After every row comes roughly how far along a hidden order it lies, from 0 to 12.
[ -9  14  -7  -3  -1  14 -22 -14 -13  14   4  14   1   4   5   1  -2] : 9
[-27 -18   0 -18   8   5  11  32   8  11   9   1  -9   5 -22  -2   4] : 8
[-16 -13   0   4  -9   3   7  14  16  -7  -3   9   4   6 -27  12 -11] : 6
[  4  12 -21  17  13  -7  -2 -29  -2 -53  -2   3   8   3  22  23 -20] : 8
[ 12   7 -13 -12 -14  -6 -16 -17   3 -11  -3  14   8   9  -2   5 -18] : 7
[-37  -7  24 -44 -29 -16   4  31 -12   1  -4   6  -7   2   6   1 -19] : 5
[ -7  10 -14 -17 -39  -6   1  -5  -2  31  11 -21   0   2  12   1  15] : 0
[ -4 -17 -11  49  37 -25   4  11 -16 -52  -8  31  17  15  12  20  -9] : 12
[-21  -6  20 -15 -38 -14  -8  11  -3 -17 -22  25   0  18  -8  27 -13] : 7
[ -9  -8  16 -16 -99 -11  -3  16  17  38  -8  34   1  -8 -28  33  -2] : 6
[-10  -1   6  30   2   1  -4   7   4   4  -4  19  15   2 -12  -4 -18] : 4
[-22  -7   8 -21   0  -8   2   7  -2 -20 -13  20   3  12   4  24 -11] : 8
[-12  -6   5  -1   2 -10  -4  17   8  10   1   9  -8   3  -8   5  -3] : 4
[-17  11  16 -19   8 -13 -17   6 -20  -4  -3   9   1   9   5   3 -14] : 4
[  2   9   9   8 -33  -9 -12  -3   2 -21 -21  26   4  10  -4  20  -9] : 9
[ 18  10  -1 -32 -56  -1 -14  -8 -18   4 -13  27 -11  13   4  -8 -17] : 3
[-22   4 -18  -4 -13  21  -6  -4   8  -1   1   0 -19   5   6  13   2] : 9
[-13  18   1 -48 -52  -6   0   4 -21  -1   3 -16  -9  -1   9   1 -17] : 2
[  9   2 -11  23 -68   3 -20   4  -4  22  -5  42   7   2 -12 -12 -11] : 10
[ -4  -5 -22   2   4 -11  -5  14  26  -9  12  20   1  12  -9  -2  -2] : 6

New part:
[  4 -12 -46 -51  25  -4  -2  56  -7  21  -6 -60 -26 -53   6 -44  21  16
 -35 -21] : 9
[ 37   1 -42 -20  49  -7   1  -9   7 -24  -9 -28 -19  11   2 -40  28  11
 -45 -31] : 3
[ 58  -5 -77 -41  60   6   1  46  12 -67  -7 -14 -30  19   1 -27  15  10
 -61 -38] : 2
[ 20   0 -46  -3  41   1  -5  18   3 -17  -3 -33 -16  -3   5 -25  26  13
 -21 -17] : 6
[ 29  -7 -40 -39  10   5 -27  -5   1  -4  -1 -27 -12 -19   3 -30  10   7
 -11 -37] : 2
[ 16 -12 -51 -27  35 -11  15  17   8 -40   0 -32 -35 -21   9 -17  16   6
 -33 -14] : 9
[  6   1 -23 -11  15   4  -5  31  -3  16   3 -40  -5   1   1 -33  30  11
 -21  -4] : 6
[  0 -15 -51 -26  35  -4  15  29  -1 -17   4 -50 -17 -41  11 -29   5  12
 -37 -28] : 11
[-10   2 -39 -25  26 -15  -6  28  -3  -3   3 -56 -35 -58  13 -30   5   5
 -26 -22] : 12
[ 20   3 -28  13  37  -1  -9   1   6 -29  -6 -41 -18   8   2 -28  28  12
 -31 -16] : 5
[ 21  -6 -50   4  67 -12  19 -10  11 -67  -5 -40 -38  -8   6 -29  18  10
 -42 -30] : 10
[ 63  -6 -88 -34  59  10 -16  -4  11 -49  -8 -24 -29  -6   0 -49  40  15
 -61 -32] : 0
[-21 -11 -14 -56 -34   3 -11  69 -15  69  17 -41  17 -57  -1  -4  -4  12
  -1   6] : 8
[  8   3 -35  -5  40 -17  13   8   8 -43  -3 -61 -36 -22  13 -41  19   8
 -34 -32] : 11
[ 29 -14 -82 -48  52 -11 -12  -8   6  -9   0 -65 -40 -48  10 -45  30  22
 -55 -47] : 7
[ 16 -11 -61 -17  43  -7   4  20   4 -32  -3 -29 -22 -31  14 -40   6   7
 -28 -46] : 10
[ 54   2 -70 -15  63  10 -25  43   6 -41  -9 -35 -18   4   0 -43  44  12
 -70 -46] : 0
[ 12 -17 -65 -36  40  -7   4  55  -4  -3   6 -60 -35 -52   7 -45  22  17
 -53 -32] : 10

New part:
[  7 -10 -42 -30 -20 -17  -1   8  17 -14 -10  -4 -23  12   2  -8   0  15
  49  56] : 9
[-36  -2  13  42   7  17   0 -26  12   4  11  12  52   3   3 -12 -35  -6
   0 -64] : 0
[  9  -3 -21  -1 -14 -27  17  40   8  -7  -8  -8 -29   4  37   8  -8   4
   1  -1] : 12
[  6  -9 -33   7  14   0  14 -22   0   0  -1  14  -8  42  33   6  -5 -14
  34  38] : 6
[ 33  -9 -54 -15  58 -12  29 -12 -11   6  10   8 -10  28  34  15  -6  -4
  22 100] : 11
[ 46 -11 -58   1 -30   4  36  -2  15  -9  37  26  19  31  19  -1 -16  23
   5  15] : 7
[ 34  -9   9   9  36  16  26  28 -13  18  -7   7  20  13   3  13  28 -21
  19  41] : 4
[ 40  -4   3  12   4 -10   9  -4  -9  -1   2  -3 -25   1   0  10  -9  -5
  -4  37] : 3
[ 26  -1  37   6   3  -4   3  -1   3  -1   5   4 -29   4   1   6  -8   0
 -26  -7] : 3
[ 36  -2 -11   4  -9 -21   2  -7  31  -7  25  15  55  38  31  -6 -13  26
  20 -22] : 7
[  6  17 -15 -21  26   9  27  21   1  -1  -3  21  -3  17  31   5 -13  39
   0 -16] : 1
[ 23 -17 -42   6   0  11  29  18   4   9   3   7  27  29  16   2  13   3
   5  68] : 2
[-35   3   5 -10 -23 -23  12  10  -6  -2  14   2  -2  12  -5  -2 -21  10
  -4 -28] : 7
[  5   2 -55 -67  23 -20 -28  24   3   1  -6 -10 -26   2  -1  13 -31 -13
 -25  17] : 2
[ 32  -5 -25   5 -10  -7   9  -5   3  -7  -4   2 -23   8   7   3 -20  10
   1  27] : 3
[ 68 -14 -34  -3 -11 -23  28  20  28 -15  11  17  50  16  21   8 -26  28
  39  13] : 4
[ 73  -6 -44  -7  25  -9   6  29  31  -9  -6 -13  23   6  13  -9 -52   0
  16  73] : 9
[ 11   4 -25  -1  19  -9 -12   3  -8  -6 -11 -11 -42  -4 -36  10 -22  -6
   8  25] : 8
[ 10  -3 -33  34  -3  11 -13  19   8 -28 -30 -15 -12  24 -34  -3 -23  31
  28   3] : 8
[-28  -1 -50   0 -10 -10  -3 -10  21  -7  -2  21  22  23 -26 -12 -21  40
  -7  18] : 9

New part:
[-12   5 -15   1  17  -3  11  -2  22 -14 -14   8  18  -6 -21   4 -36 -10
   8  -3  19 -37   6  -5  -4   9] : 12
[-12  -5  60  -7  -3  -9   2 -39  11 -14 -29   3 -23  11  10   7 -22   1
  -7   3   3  39   2   4   3   3] : 3
[ 14  -4  22  -3 -14  -7 -10 -38  -2   9  10 -10  -2 -15  -4   8  10 -10
  -5   1  -5   7   9   0   7 -13] : 12
[ 12 -34  25  -2  15 -14   1  -7 -16 -13  28 -10  -9 -11  16   0 -27   5
   8  -1 -13  34   1   3   1 -14] : 3
[ 13   4  18   5  -7  13 -14 -37  19   6  -7   2 -11   3  -9   7  13  22
  -9   3  21  46  10   4   7  -8] : 2
[  1 -46  64   0  -5  -8 -10 -23  18 -11 -33 -14 -28  -3  28  -9 -33 -11
 -21  -3  15  46  -8  -1   7  -8] : 6
[ 13 -25 -49  -6  -2   2  -9 -17  28   3   0   3 -19   0 -17  -8 -13  18
   2   1  24  11   4   4   4 -18] : 0
[-11  34  24  -4   0 -12  10  33  11  16 -27  -5  15   9  -1   7  -5 -13
  -4   0  11  11  14   0  -1   0] : 10
[ 10  34 -14   0  -3 -19  15 -36  -3  -6  22  -8  -8  11  -7  -1   1 -10
   5   4   0 -13  -4  -1   5  -7] : 6
[  4 -12  67   1   0   3 -15  56 -22  18  20  -7 -10 -16  19   2  10 -10
  -1   3 -19  50   8   1   0   3] : 7
[ -7   1 -63  -2   7 -11   4  54   6  -4   1   0  12   2  21  -7 -30  -3
  -4  -3   3 -17   3  -7  -2   0] : 8
[ 11  25 -51  -4  -8   0   8  48  16   7  30  -1   9 -10  27  -5  12  -7
  -7   0   6  -9   7  -6   6  10] : 11
[  8 -33   6   0 -12 -16  -6   8  27  11 -32  -8  -4   4 -26  -9  -1   9
  -8   0  24  20  -6   2   3 -20] : 3
[ -5  30  -4  -5  -5   3  10  59 -20 -10  -5   7 -12  11  -2   0  10  19
 -11   2 -22  19  11  -2   1   3] : 1
[ -5   2  39   3  14   0  10  27  26  17 -13  -8  14  -4   8   8  -3  -5
 -11   2  25  36   6   5   2   1] : 5
[-11  35  49   1  19   6  19  28  12 -11   2   1  20  12  13   5   2  21
   3   0  10   3  -3   6   3   7] : 3
[ -9   3  16   6   5   6  -4  24 -24   2  18   8 -22   8   2  -5  13  11
 -21   4 -19 -17  -3   1   1 -11] : 3
[  1  19 -39  -1  14  12   0  20  30  -8   6   5   9 -14  25   9 -23   5
  -1  -3  24 -14  14  -6   2   8] : 9
[ -3  15  51   1 -11  -6  -2  19 -22   1 -35   1  15  12  22   9  -3   6
   1   0 -17  10  14   3   3 -18] : 4
